Here is a tiny trained network, its code and every weight. The questions are about switching its units off for an input and a class, where a switched-off unit gives its printed mean instead of its output.

import numpy as np


def w(rows, s, z=0):
    codes = np.array(rows[::2]) - 128.0
    scale = np.full(codes.shape[1], s)
    scale[-1] = z or s
    return codes * scale


def f(y):
    return np.maximum(y, 0)


def log_softmax(a):
    a = a - a.max(-1, keepdims=True)
    return a - np.log(np.exp(a).sum(-1, keepdims=True))


def net(x, mask):
    res = np.array(x, float).reshape(1, 7) / 4 @ E
    y = f(res @ A[0][:, :-1].T + A[0][:, -1])
    res = res + np.where(mask, y, B[0][:, -1]) @ B[0][:, :-1]
    return log_softmax(res[-1] @ U[:, :-1].T + U[:, -1])


A, B = {}, {}
E = w([
[126,128,130],'x0',
[29,31,1],'x1',
[131,128,130],'x2',
[127,122,127],'x3',
[30,56,249],'x4',
[67,252,147],'x5',
[121,124,124],'x6',
],0.0047)
A[0] = w([
[101,107,164,16],'neuron 0',
[167,109,161,154],'neuron 1',
[188,166,67,12],'neuron 2',
[184,134,96,74],'neuron 3',
[96,96,189,92],'neuron 4',
[126,158,164,128],'neuron 5',
[141,215,165,112],'neuron 6',
[130,137,165,116],'neuron 7',
[147,75,127,145],'neuron 8',
[133,174,113,45],'neuron 9',
[157,143,103,33],'neuron 10',
[128,109,65,126],'neuron 11',
[86,129,110,254],'neuron 12',
[83,199,106,44],'neuron 13',
[38,193,153,73],'neuron 14',
[216,129,168,164],'neuron 15',
[79,97,213,53],'neuron 16',
[214,10,146,50],'neuron 17',
],0.013,0.0049)
B[0] = w([
[133,163,33,142],'neuron 0',
[108,115,159,188],'neuron 1',
[93,221,23,179],'neuron 2',
[85,198,92,165],'neuron 3',
[98,160,56,195],'neuron 4',
[96,100,141,187],'neuron 5',
[79,108,157,239],'neuron 6',
[115,88,130,168],'neuron 7',
[108,196,172,185],'neuron 8',
[144,162,103,150],'neuron 9',
[113,168,68,138],'neuron 10',
[76,135,184,194],'neuron 11',
[59,86,249,254],'neuron 12',
[229,159,107,172],'neuron 13',
[224,191,134,210],'neuron 14',
[67,73,180,244],'neuron 15',
[125,199,7,209],'neuron 16',
[201,200,137,211],'neuron 17',
],0.017,0.0052)
U = w([
[73,139,2,55],'0',
[115,119,168,203],'1',
[241,181,204,122],'2',
[115,93,154,237],'3',
[109,93,146,211],'4',
[56,64,160,50],'5',
[117,112,156,137],'6',
[215,11,111,1],'7',
],0.0098,0.0077)

Each question gives the input, the list of numbers given to net, and the class t.
The units are the neurons (one row each of A and B). Each row of codes is followed by its name. A weight is (code - 128) times the scale printed after its matrix; where a second scale follows, it is the last column's (A, B and U).
mask holds one flag per neuron, in row order. A switched-off neuron (its flag False) gives its mean, the last column of its row in B, instead of its output. The means were averaged over made-up inputs and are rounded, as every weight is.
A unit's drop is (log p(t) with every unit on - log p(t) with that unit switched off) / (log p(t) with every unit on - log p(t) with every unit switched off).
The circuit of an input: a set's keep is (log p(t) with only the set's units on - log p(t) with every unit switched off) / (log p(t) with every unit on - log p(t) with every unit switched off). Starting from the 12 units with the biggest drops (on a tie, the unit counted first), units are removed one at a time, each time the one whose removal leaves the highest keep (on an exact tie, the one counted first), for as long as the keep stays at least 0.8.
units of the circuit, in order: the units of the circuit, biggest drop first
unit that matters most: the unit with the biggest drop
top k neurons: the k neurons with the biggest drops, biggest first
drop of u: that unit's drop, to one decimal
input [0,-4,0,-6,-1,-8,0], class 2: units of the circuit, in order : (neuron 17)
input [1,-8,1,-1,1,2,5], class 5: units of the circuit, in order : (neuron 15; neuron 6; neuron 17)
input [6,-1,2,1,6,1,-4], class 0: units of the circuit, in order : (neuron 16; neuron 4)
input [2,-1,1,1,-1,7,4], class 2: top 2 neurons : (neuron 14; neuron 13)
input [-3,-7,2,4,-5,0,-6], class 5: units of the circuit, in order : (neuron 15; neuron 6)
input [-6,5,-3,-7,-5,8,-1], class 2: units of the circuit, in order : (neuron 13; neuron 14)
input [-1,-1,0,-3,-4,-7,-2], class 2: top 3 neurons : (neuron 17; neuron 6; neuron 12)
input [-5,-3,-8,-4,6,8,-3], class 2: top 4 neurons : (neuron 14; neuron 13; neuron 15; neuron 2)
input [-4,-7,-1,-3,7,-7,4], class 0: top 3 neurons : (neuron 16; neuron 4; neuron 12)
input [1,2,6,-4,3,6,-1], class 2: top 2 neurons : (neuron 14; neuron 15)
input [2,2,0,3,-8,-5,1], class 0: top 2 neurons : (neuron 2; neuron 3)
input [-6,-5,-7,-3,-7,-1,-4], class 0: top 3 neurons : (neuron 2; neuron 12; neuron 3)
input [-4,-3,5,1,5,7,-5], class 2: top 3 neurons : (neuron 14; neuron 15; neuron 13)
input [5,6,3,3,2,-8,-2], class 2: unit that matters most : neuron 17
input [-2,-6,2,-7,7,0,0], class 0: top 3 neurons : (neuron 16; neuron 4; neuron 12)
input [0,-5,-2,5,7,-2,-5], class 0: top 2 neurons : (neuron 16; neuron 4)
input [-6,0,8,0,8,-3,-7], class 0: drop of neuron 4 : 0.1
input [6,-8,4,1,-7,-1,-4], class 5: drop of neuron 6 : 0.3
input [0,7,-7,-2,-3,8,3], class 2: drop of neuron 14 : 0.3
input [-5,-1,4,4,8,0,-2], class 0: units of the circuit, in order : (neuron 16)
